[[125 114 124 121 119 120 138 139 114 122 111 122]
 [135 113 131 113 126 126 131 135 110 119 117 112]
 [115 109 117 125 106 107 136 134 114 127 110 124]
 [125 124 127 132 121 121 134 132 128 134 128 132]
 [126 132 128 123 131 132 121 122 128 118 128 125]] gives 114

[[126 113 120 101 118 111 133 120 136 119 121 121]
 [133 147 137 145 137 140 125 135 122 139 138 114]
 [128 125 127 124 127 126 128 127 129 127 127 127]
 [126 118 124 120 124 123 129 125 131 123 123 136]
 [128 126 127 123 127 126 129 127 129 128 128 124]
 [128 124 127 121 127 127 128 127 128 128 127 125]] gives 113

[[124 127 117 123 106 121 116]
 [126 127 123 126 124 126 126]
 [129 128 131 130 134 130 131]
 [130 129 133 130 134 131 132]
 [126 127 123 126 123 126 125]
 [128 128 125 128 123 128 129]] gives 127

[[134 132 130 132 124 129 131 130 127 131 131 128 131 133]
 [109 102 102 134 115 123 119 122 119 122 123 136 129 126]
 [134 133 133 134 115 131 131 131 129 132 131 131 132 134]
 [127 129 132 127 123 129 127 128 132 127 128 130 127 127]
 [114 122 131 119 121 127 120 125 139 120 122 134 120 117]
 [135 135 133 134 118 131 132 131 129 132 132 129 132 134]
 [124 127 130 126 122 128 126 127 132 126 126 131 126 125]] gives 132

[[121 123 126 121 137 126 124 125]
 [114 122 130 119 122 127 120 125]
 [124 124 124 118 155 124 126 125]
 [128 128 129 129 121 129 128 128]
 [127 130 133 129 115 130 127 129]
 [117 121 127 122 123 127 122 125]
 [108 120 134 114 119 127 116 124]
 [117 116 118 125 129 125 122 124]
 [110 107 109 128 122 123 119 122]
 [132 131 130 129 129 129 130 129]
 [129 129 129 130 122 129 129 129]
 [129 129 129 129 128 128 129 128]] gives 123

[[128 130 128 127 128 127 128 128 128]
 [128 127 129 129 128 129 127 128 128]
 [129 128 128 128 127 128 128 129 128]
 [103 101 117 125 111 111 128 110 135]
 [116 118 127 127 139 121 126 117 122]
 [110 125 130 121 136 113 118 133 123]] gives 130

[[123 127 129 126 129 131 125 131 130 132 127 129]
 [115 109 146 130 125 141 134 118 125 134 144 112]
 [136 144 113 125 132 118 120 139 132 126 113 143]
 [132 134 123 127 129 124 126 131 129 127 123 133]
 [130 129 127 129 128 127 129 127 128 127 128 128]
 [139 149 108 124 133 116 118 143 133 125 109 148]
 [136 137 120 128 129 121 126 132 129 125 121 135]
 [143 152 105 125 133 112 119 143 133 123 107 150]
 [114 104 151 132 123 143 138 112 123 133 150 106]
 [115 110 145 130 125 141 134 118 125 133 144 112]
 [121 120 136 129 126 134 131 123 127 130 135 121]] gives 127

[[129 129 127 127 128 128 128 127 130 129 129]
 [130 130 125 127 129 125 128 128 132 131 127]
 [131 131 122 126 130 123 128 127 134 132 127]
 [131 129 122 125 122 137 127 122 132 120 134]
 [142 138 105 120 128 126 126 117 150 131 131]
 [135 134 116 124 129 124 127 123 140 133 129]
 [128 128 129 129 131 122 129 130 128 133 125]
 [124 125 135 131 132 122 129 134 122 134 123]
 [120 123 142 134 131 125 130 137 116 131 123]] gives 129

[[120 129 122 126 130 130 130 111 145 122 134 128 137 121 127]
 [117 129 119 131 130 134 130 109 145 115 137 134 143 121 135]
 [119 129 125 136 130 130 128 111 145 131 137 129 134 121 118]
 [117 129 122 131 135 137 132 110 144 119 137 128 137 121 132]
 [113 128 122 131 128 130 130 111 145 132 137 128 137 121 127]
 [117 135 129 154 130 130 130 120 145 150 147 128 123 121 105]
 [117 129 122 131 128 130 128 111 149 130 137 128 142 121 127]
 [127 132 122 131 128 135 130 117 142 126 137 124 137 121 131]
 [117 122 123 123 122 123 130 111 145 130 137 128 137 120 124]
 [115 128 122 129 130 129 130 111 144 130 137 125 134 121 127]] gives 129
---
[[126 126 124 152 113]
 [132 128 142 105 147]
 [126 130 115 150 108]] ans = 108

[[135 130 132 134 127 112 131]
 [153 129 130 110 142 139 131]] ans = 131

[154  99 102 143] ans = 143

[106 127 112 144 130] ans = 130

[[141 121 143 137 134 145]
 [152 151 109 110 106 121]] ans = 121

[150 131 105 117] ans = 117

[[108 139 133 134 138 146]
 [116 107 149 113 119 152]
 [151 131 150 146 146 126]] ans = 126

[[120 144 131 156 140]
 [137 140 138 146 136]
 [130 115 109 125 131]] ans = 131

[[103 145 101 104 105 124 137]
 [137 128 114 113 141 144 112]
 [146 135 142 119 145 133 132]] ans = 132

[[121 118 134 138 105 132]
 [135 120 123 124 121 111]] ans = 111
---
Input: [131 151 116 136 142 146]
Output: 136
Input: [ 99 138 139 142 119 150]
Output: 142
Input: [147 116 145 103 118 124]
Output: 103
Input: [149 145 145 120 120 122]
Output: 120
Input: [106 122 135 126 130 119]
Output: 126
Input: [147 120 151 125  99 124]
Output: 125
Input: [157 102 139 126 126 142]
Output: 126
Input: [112 111 145 157 127 143]
Output: 157
---
[152 120 144 104] | 152
[125 139 149 127] | 125
[120 116 153 122] | 120
[101 116 154 141] | 101
[154 100  99 136] | 154
[111 103 153 105] | 111
[132 131 111 103] | 132
[134 157 124 112] | 134
